Below are the code and all the weights of a small trained network. Each question names an input and a class and asks about switching units off, where a switched-off unit gives its printed mean instead of its output.

import numpy as np


def w(rows, s, z=0):
    codes = np.array(rows[::2]) - 128.0
    scale = np.full(codes.shape[1], s)
    scale[-1] = z or s
    return codes * scale


def f(y):
    return np.maximum(y, 0)


def log_softmax(a):
    a = a - a.max(-1, keepdims=True)
    return a - np.log(np.exp(a).sum(-1, keepdims=True))


def net(x, mask):
    res = np.array(x, float).reshape(1, 7) / 4 @ E
    y = f(res @ A[0][:, :-1].T + A[0][:, -1])
    res = res + np.where(mask, y, B[0][:, -1]) @ B[0][:, :-1]
    return log_softmax(res[-1] @ U[:, :-1].T + U[:, -1])


A, B = {}, {}
E = w([
[128,128,127,128,128,127,127,129],'x0',
[128,128,127,128,128,127,128,128],'x1',
[128,128,128,128,128,128,128,129],'x2',
[124,140,129,130,127,109,255,107],'x3',
[128,128,128,128,128,128,128,128],'x4',
[126,132,127,243,126,131,127,129],'x5',
[58,117,129,130,235,126,126,136],'x6',
],0.013)
A[0] = w([
[153,134,131,128,91,124,181,113,138],'n0',
[106,123,126,129,157,129,152,124,104],'n1',
[86,133,122,128,170,117,187,128,98],'n2',
[140,129,133,116,119,132,129,121,147],'n3',
[140,129,135,118,118,133,130,122,149],'n4',
[106,121,122,128,147,110,126,140,146],'n5',
[127,131,125,253,125,127,124,127,149],'n6',
[81,128,127,130,177,115,192,128,97],'n7',
[149,138,125,126,97,135,88,126,188],'n8',
[62,122,132,126,205,133,38,129,141],'n9',
[125,131,132,21,129,131,130,128,254],'n10',
[154,131,126,127,93,132,84,128,189],'n11',
[162,137,132,128,75,125,208,105,140],'n12',
[129,129,126,196,128,132,126,127,142],'n13',
[127,118,130,115,125,125,118,144,146],'n14',
[172,123,128,126,69,132,59,137,205],'n15',
[127,140,120,110,131,134,150,99,129],'n16',
[106,129,127,128,151,132,154,129,104],'n17',
[150,132,128,129,96,119,152,120,155],'n18',
],0.015,0.0049)
B[0] = w([
[122,159,84,116,110,108,172,196,204],'n0',
[96,114,155,126,158,129,146,92,165],'n1',
[74,120,166,133,166,90,181,53,204],'n2',
[128,121,143,66,149,207,159,146,147],'n3',
[124,121,135,72,138,202,156,144,148],'n4',
[108,111,121,182,145,74,89,124,159],'n5',
[96,176,205,237,49,198,137,147,248],'n6',
[69,112,174,131,176,93,190,46,213],'n7',
[201,144,146,106,111,148,112,83,182],'n8',
[93,51,76,197,185,181,32,243,244],'n9',
[184,74,61,5,203,54,99,117,232],'n10',
[193,139,145,108,96,140,105,67,188],'n11',
[120,170,65,112,103,96,198,229,240],'n12',
[110,153,171,185,83,166,131,139,194],'n13',
[191,102,98,166,158,147,180,116,144],'n14',
[223,143,162,98,75,138,99,22,222],'n15',
[41,172,170,56,91,95,64,149,160],'n16',
[97,128,155,127,152,111,139,95,162],'n17',
[143,158,87,114,98,119,147,163,180],'n18',
],0.021,0.014)
U = w([
[213,104,126,48,138,120,85,9,237],'0',
[138,145,49,50,133,66,161,240,176],'1',
[138,58,3,127,199,108,48,196,131],'2',
[90,90,158,66,197,45,149,3,109],'3',
[172,176,226,167,58,189,93,30,171],'4',
[104,199,109,185,60,142,194,251,82],'5',
[77,108,142,210,118,204,61,222,99],'6',
[65,147,242,190,138,136,191,16,10],'7',
],0.004,0.0011)

Each question gives the input, the list of numbers given to net, and the class t.
The units are the neurons (one row each of A and B). Each row of codes is followed by its name. A weight is (code - 128) times the scale printed after its matrix; where a second scale follows, it is the last column's (A, B and U).
mask holds one flag per neuron, in row order. A switched-off neuron (its flag False) gives its mean, the last column of its row in B, instead of its output. The means were averaged over made-up inputs and are rounded, as every weight is.
A unit's drop is (log p(t) with every unit on - log p(t) with that unit switched off) / (log p(t) with every unit on - log p(t) with every unit switched off).
The circuit of an input: a set's keep is (log p(t) with only the set's units on - log p(t) with every unit switched off) / (log p(t) with every unit on - log p(t) with every unit switched off). Starting from the 12 units with the biggest drops (on a tie, the unit counted first), units are removed one at a time, each time the one whose removal leaves the highest keep (on an exact tie, the one counted first), for as long as the keep stays at least 0.8.
circuit, biggest first: the units of the circuit, biggest drop first
unit that matters most: the unit with the biggest drop
k most important neurons: the k neurons with the biggest drops, biggest first
drop of u: that unit's drop, to one decimal
input [0,6,-8,0,2,-2,5], class 2: circuit, biggest first => (n9; n6)
input [-2,2,-6,5,8,0,2], class 3: 2 most important neurons => (n6; n13)
input [-7,8,-7,-3,-8,0,-4], class 0: unit that matters most => n6
input [-6,7,-7,-4,-2,1,1], class 6: circuit, biggest first => (n9; n10)
input [-3,3,3,-1,5,-1,7], class 2: circuit, biggest first => (n9; n6)
input [-8,8,1,-4,5,-1,7], class 2: circuit, biggest first => (n6; n9)
input [-1,-6,-3,-2,6,3,0], class 4: 2 most important neurons => (n12; n9)
input [1,-5,8,6,-1,1,1], class 7: 4 most important neurons => (n10; n7; n2; n9)
input [-5,-3,-7,5,-6,0,4], class 3: 2 most important neurons => (n6; n13)
input [-2,-6,-6,-1,2,5,0], class 4: 2 most important neurons => (n9; n12)
input [2,6,-1,-8,1,-6,0], class 0: 4 most important neurons => (n15; n11; n12; n8)
input [-4,-8,-2,5,1,0,7], class 3: 2 most important neurons => (n6; n13)
input [3,-8,-3,0,-7,-4,7], class 2: 2 most important neurons => (n9; n15)
input [-1,-7,5,5,-5,0,2], class 3: unit that matters most => n6
input [-2,5,3,1,-6,-3,-3], class 1: drop of n15 => 0.0
input [7,7,1,8,-8,0,-6], class 1: drop of n13 => 0.1
input [1,3,-6,-7,4,-7,5], class 2: drop of n9 => 0.2
input [5,2,-4,0,8,-8,-4], class 0: drop of n15 => 0.2
